[ 35 -36  -2  18 -19   3 -15 -22 -17  19 -18 -11  74  31 -11  -9 -13  -3
 -10 -15  -9   2 -34 -32  26  -4 -29  51 -14   4  37  -5  32  11  48] : B
[ 15   0 -31  10 -28 -24   5 -14  -5  24  11 -20  12 -10  -3 -33  30  29
 -22 -15 -15  -4  -8 -26  -6 -32 -38  20 -20 -21   1  25  -9   3 -17] : T
[ 28 -37  -2  20   0  -9 -31 -11   5  13  -2 -26  54   0  12  -1 -11 -21
  -5 -28 -11  18 -20 -43  50 -26 -35  18 -34  -1 -34  44 -17  -4  29] : N
[  7 -23  23  43  16  24   8  -5  13  14   8  -5  64   6 -26   4  -7   6
  13 -10  23  25   3 -16  28 -28   1  46 -33 -31  -7 -25  -1   1  60] : J
[ 17 -16 -31   6 -25 -16 -16   3   3   0  10 -21  33   0   0  -2  18  20
 -34 -13 -31  13 -24 -15   3  -2 -26  -7 -12 -14  -3  26  10  12   9] : U
[ 16   5 -19  23 -18  -4  -7   5   2 -17  40 -11 -32  -5  -1  -9  32  20
  -4   2 -10 -13  -7 -17  -5 -21 -32  -7   0  -7   4   9 -14   4 -21] : T
[-32 -41  -3  22  16   4  -5  14   3  16   0 -20  41 -14  25 -15  19 -17
  -4 -30 -17   2  12 -42   9   7  45 -26 -14  44 -21   1  20  12  31] : J
[ 20   5 -19  16 -35 -16 -11  -2  12 -13 -16 -12   2  25 -16   9  36   6
  -1 -10  11  -8 -37  -6  -1 -10 -58  17  -6 -43  -4  42  -6  19 -22] : L
[ 24 -26  -9   8  12   6  22  -2  23 -31  -2  24  45  27  -7   1 -19 -14
  21   0  11  -9 -21 -20  -9  -3 -27  38  14 -15  29 -12  15 -16  44] : J
[  5 -34   0  -8  -6   8 -10  25  25  25 -16 -18  17  24 -30  -5 -30 -16
  33 -12  24 -29 -37 -12 -18 -13 -31 -13 -22 -40   2   1  27  15  25] : N
[ 14  -2 -26  -4 -31   2  -2  -2   3 -28 -10  21  17  22 -12  -4   1   7
   3   0 -26  -8  -9 -15   9   3 -14  12 -17 -25  -5  24 -18  24  -9] : D
[  7 -24  -6  22  10   9  16  15   6 -16   3 -35 114  25   4  18   1   3
 -17  -3   9  16  10  -9  22  16 -10  50   7   2  15  31  15 -28  77] : J
[  2 -26 -21 -14 -30  -9  -2 -14   3  -3 -10 -29  92  11  14 -14  26   7
  25 -16 -38  13 -14 -19  10  -7 -18  16 -34 -24 -22  27   5   1  27] : B
[ 15  -5 -25   7 -34  -6 -15  12   0 -31  -2   9  21  17  -3 -11  31  20
  -6 -15 -21  -7 -42  -1  19 -22 -40  18 -19 -30  -1  18 -12   3   5] : U
[ 12 -19 -37  15  -3  -5  -2  -9   0 -30  14  24  21  15 -14 -37  18  -6
   7  -8 -14  -9 -21  -8  11 -15 -34  14 -13 -12  -5  -5   4  -3 -20] : C
[ -7 -43 -57 -59 -38   1 -17 -12  -5  -8 -11  11 -21  21   7 -41  -2  23
  -5 -13 -32  -4 -28  -4  -8  14  -5 -12 -20 -15  29   0   7  24  -2] : U
[ 31  25 -26   4 -12 -20   2  -7   7 -14  11 -12  21  -7 -12 -15  14  18
 -25   8  -9 -20 -10 -12  23 -38 -54  21   1 -34  -7  36 -35  -1  -7] : V
[ 13   3  -2   8 -24 -13  -3  11 -16 -17  11   5  13  -3   5 -23  54  32
 -37 -13 -34 -18 -30 -22  32 -24 -14  37 -16  -4  -7  -6 -32  13  20] : U
[ 20 -55 -16 -16 -42 -20   5 -16  -6  15   0 -12   5  25 -21 -61 -21  -3
  -9 -26   6 -12  -5 -15  26  -7 -30  23 -47  -7   5  10  23  24  19] : D
[-12 -74  18 -15 -10 -10  -7 -19   3   3  -9 -27  54  -5  26 -27  -6  -7
   8 -49 -26  16 -31 -37  31 -12   1   8 -35  17   1  10   3 -22  68] : J
[ -1 -27  -9  12 -35 -12 -14 -16  -2 -22  -1 -14  25   4 -26  -8   7  12
  -8 -21 -22   3 -34 -20  -2 -18 -64  -9 -19 -33   7  10  15  -2   4] : D
[ 11 -10 -13  14  -5  -4 -30   2   3  13   3 -25   4 -22  20  17  20  25
 -16 -15 -25  22   1 -27  -3 -14  -1   2  -6   3  22 -16   1  -3  21] : U
[  7 -46 -16  -7 -26 -16 -10 -22  -4  -8  11  -7   9  11   5 -24  36  -8
 -16 -13 -20   5 -21 -36  39 -18 -23  24  -5  -3   0   4 -30   2  12] : J
[ 30 -37 -23 -26 -25 -31  -5 -20  14 -16   9   2  -1   6 -16 -47  35  -9
   9  -3  -4   4  -5 -15   7 -17 -29  34   0 -33  -5  11 -35   7 -20] : J
[ 13  -3 -14  18 -17 -14   6  -8   8 -27  19 -16  22   4 -12 -14  45  29
  -7  -8 -24 -10 -20 -20  14 -22 -25  31  -9 -28  -6  27 -22  -4  -1] : D
[ 21   7 -23  18 -20   4  -5  -5   6  20   5  -4 -11  15  11   5  35  11
 -36  -5 -12 -37 -31 -12  21 -22 -19  10   4  17  16 -21   2  -3 -18] : L
[ 32   6 -23   6 -25 -20  -5  -5  -2  -8 -13   8  32  18   0 -11  16  13
  -1 -11   0 -40 -28 -24  17 -15 -52  45 -20  -5  -1  29   0  19   1] : L
[ -6 -17 -17  26 -15   6   2 -12 -17  56   1  -7  32  21 -33 -19 -23  26
 -45 -37  12 -23 -10 -37  25 -12 -50  23 -29  16  18  18  39  25  19] : T
[ 15  -9 -17  31  -5   6  -8   6  -6  26  23 -33  -2 -14  23  -8  30  20
 -18  -8  20  -7  -8 -17  25 -25   6  19 -35   0 -14   7   4  12   8] : L
[ 24 -19 -39  15  -8  -3 -14   5   2 -43  16  -1  17  17  -1 -10   2  16
  -3  -5   3  -3 -47  -5   4 -13 -56  15   6 -25  28  21  20  -8  22] : U
[ 32  -7 -23  31 -19 -18   4  -3   3 -41  11  10  16  22 -11 -25  58   9
  -1 -13 -24  -7 -21 -18   5 -17 -40  50  -9 -14  16  -6 -11  -6 -11] : C
[ 17 -35  -9 -32 -44  -1  -6  -5   1   7  -8 -13  44  24 -18 -17   0   3
   7  -6  -5  21 -55  17 -28   3 -36 -17 -32 -62  -4 -25  35  14  17] : U
[ 11 -40  -9  -1  -1  -3   8  -3   9  26 -29 -41  61   7 -14 -43  14  12
 -12 -15   8  -7 -11 -40 -15 -17  -7  30 -27 -41  24  -9   3  18  58] : V
[ 16  10 -22  20 -20 -17  -2   9  -6  13   4 -12  -6   2  -4  20  15  19
 -27  13  15 -28 -17 -14   9 -21 -40  29  -6 -24   2  37  -4  12  -4] : L
[ -4 -18 -32  23  -9 -28 -14   7 -19 -21   6 -14   6  -2  -6 -30  15  33
 -20 -15  -4 -15 -35 -20  11 -20 -40  25  -7 -12  21  54  17  11  24] : U
[ 29  16  -6 -16   4 -26   2 -11  14 -17   5  -8  72  -9  -7   0  17   6
  -5  21 -37 -15   3  -6  -4  -9 -24  12   7 -26 -31  45 -33 -12  -3] : V
[ 15  -2 -26  -7 -26  -7  -1   6  15  -4   0 -13  32  22 -25  -4  20  17
 -23   5 -13 -26  -4  -3  23 -22 -43  19 -12 -39  -7  46 -31   2  -3] : V
[ -4 -40 -14  13 -19   1  -5   3 -16  26 -17 -33  79  20  12 -14  20 -12
  -2 -24  18   8  -2 -29  13  -5 -18  28 -24   7  14 -22  38   5  51] : J
[ 10   3 -41 -27 -19  -4  10   2 -25  -8 -10   7  30  30   5 -35 -18   8
  -1  -4  35 -28  14   2   8   7 -52  54   4   6  30  30  12  -5  12] : T
[ 36 -13 -25 -28 -32   5  -1  11  25 -21 -14   1 -12  30  -3 -58  12 -28
  27 -14  12 -15 -17   4  25 -15 -12  19   8 -23  18 -22 -30  17  -4] : B
[ 39 -20 -30   5 -33 -11  -9   8  21 -13  18  -2  11  29   4   2  34 -26
  -3 -11 -17 -11 -30 -20  28  -4 -34   1  10  -2 -22  41 -11  13 -27] : B
[  7 -44 -20 -12 -18   1   5 -14 -11   5 -17 -13  46  31   4 -33 -35 -19
  -7 -30   8   6 -38  -9  10  20 -29   8  -6   7  20  32  58   7  30] : B
[ 18   4 -11   3 -11   7 -19   0   7   1   4  -6  14   8 -15   8  15  23
   1  -4 -17 -22 -44 -24  25 -35 -40  30 -15 -36  -2  12 -34   3   3] : N
[ 11 -76 -11  -5  24   7 -18 -22   9  17  -6  15  59  10   9 -18 -38 -25
  15 -29   0   7 -16 -45  17  15  17  13 -15  30  -2  22  25   8  35] : J
[ 11 -20  -9 -30 -21 -25   4 -15 -13  13  -6 -38  86   7 -17 -48  17  -6
  -9  32 -18  -9  31   2  -2  -9 -17   8 -25 -36 -22 -10  -7  11  28] : V
[ 31   1  -8  26  -6 -17  -4 -11  -6   8  29 -28  20  -4 -12  -3   8  25
 -29  14  -8 -19  -8 -12  18 -32 -40  22 -12 -13   6  28   2  -3  12] : V
[  2 -21 -25 -48 -29  11  -8  -3   8  -3 -23  11  26  31 -12 -27  -9 -12
  38 -15  -9 -22   3 -17 -32  42  -4 -27 -16   3   3 -37  36  49  -7] : D
[ 22   8  -8  34 -33  -7   6   4  12 -24   1   0  19  20  -9  11  42  18
  -1 -11 -35 -10 -21  -6 -10 -13 -24  15 -12 -18   8   7   7  -7 -17] : D
[ 62 -24 -27  -4 -39 -17   3  18  22   5 -11 -22  29  40 -30 -31   0 -38
  17   9  36   2 -17  -7   0  -2 -35  26   1 -60   3  19   2  45   6] : B
[ 31  -1 -31  29  -3 -15 -10  24  12 -39  25 -33  -4   8   3  12  14  11
  -5  11  -3 -10 -35 -16  23 -22 -40  26   7 -36  -1  90 -31  -6   9] : N
[  6 -24 -15  12 -21 -11   3  -7   3 -12   1 -21  28  26 -25 -20  20  29
 -26 -26 -16 -15 -32 -17  32  -1 -23  39 -10 -13   9  69  -6   6  12] : D
[ 26  10 -32  -4 -42 -25 -11  -2  -8 -32  -1  -5  13  -7  -7 -18  32  18
  23  -2 -22  14  -9 -11 -18 -16 -49  22 -31 -49   7  -6 -14  17 -16] : C
[ 27 -19 -18  28 -17 -13 -21  -9   8  -5   2 -18  35  11   2  14   2  17
 -21 -10 -25 -16 -32 -21  22 -14 -39  14 -17   2  10  48   7  -3  14] : L
[ 27  -3 -24 -27  -9 -15  -6  -1   3 -18   6 -10  51   9   0 -36  38   3
  -3   4  -5 -31  -2  -6  24 -14 -29  32  -3 -17 -26  36 -39  -2  -7] : V
[ 16  13 -43  14 -12 -12 -11   6  -3 -22  19 -11 -11  -6   7  -6  21  15
  -4  14  16 -35 -25  -8   7 -28 -53   8   4 -21   5  23  -2   2 -16] : L
[  2 -18 -23   9 -39  12  16  17   8  22 -32  -8  32  26 -23  14  10  -1
 -16  -4  18  -8 -20 -39 -13 -25 -38  17 -21 -65  19 -38   3  23  32] : D
[ 16 -48 -26  15  12  12 -13  11  19   9  18 -38  98   6  28   8  35  -1
 -14 -20   3  26  -9 -30  28 -15 -11  19 -17 -10 -27   0   2 -26  58] : U
[-13 -42  -5   8 -14   1  11  20  -2  24 -24 -23  78   2   2 -47  12  -8
 -28 -52  15  -2 -14 -10  25 -24 -10  29 -31   4   3  -3  21 -20  43] : J
[  0  24 -36   0 -18 -10  27  25  15 -20 -19 -14  -8  17  28  -9  34  -5
   4  -3  19 -26  12 -11 -20  12 -13   4   9  -4   2   3   8  21   2] : L
[ 35  -6 -28  21 -46 -10  -1  22  -2  -8  26 -18 -20   8 -15   5  16   9
 -27  17   1 -13 -26 -13  25 -38 -50  21  -3 -43  15  23 -17  15   1] : B
[  5 -39 -23  -4  -4 -14  -5 -20   2   8 -11 -42  60  26   5 -17   4   0
  -3 -13  -3  -2  12 -21  -3  12 -31  10 -12   7  15  32  37  -5  33] : V
[ 20 -13   0  20 -28 -15 -12   7  12 -30   6 -20  61  10  10   3  21  -9
   9 -28 -21   8 -26 -16  41 -14 -36  10 -17   1 -18  40 -13  -7  27] : J
[  7   4  -9  20  10  -3 -10  -4   7 -14  15  -9  51   2  -1  14  47  16
   5 -10 -22 -24 -39 -27   5 -30 -53  28   0 -15 -19  16  -5 -29  -2] : N
[ 22   4 -29  40 -16 -17  -6  16   2 -15  14  -4   4   4 -10  -7   9  20
 -30   8 -15  -7 -31  -3  31 -41 -25  19  -8 -33   5  39 -17   6  15] : U
[  8 -13 -28  -1   2 -19 -11   5   2 -22  -2 -14  40   4   0 -13  10   0
  12  -7  -8 -14 -21 -31   2  -6 -44  17  -8 -23 -22  61  -7   7   8] : N
[ 41 -29 -21  25   3  11  -1  30   8 -12  25 -11  70  10  -9  -5  16 -22
   3   5  35 -23 -23 -39   7 -17 -48  28   6 -20  -4 -14  19  11  37] : B
[ 13 -16 -17  35  -6  -7 -26  14  10 -13  -5  -8  20  11  -3   8  18  -4
 -13  -7  -7 -24 -11 -29  20  -3 -16   1  -5   9  -8  41  -6  21   4] : L
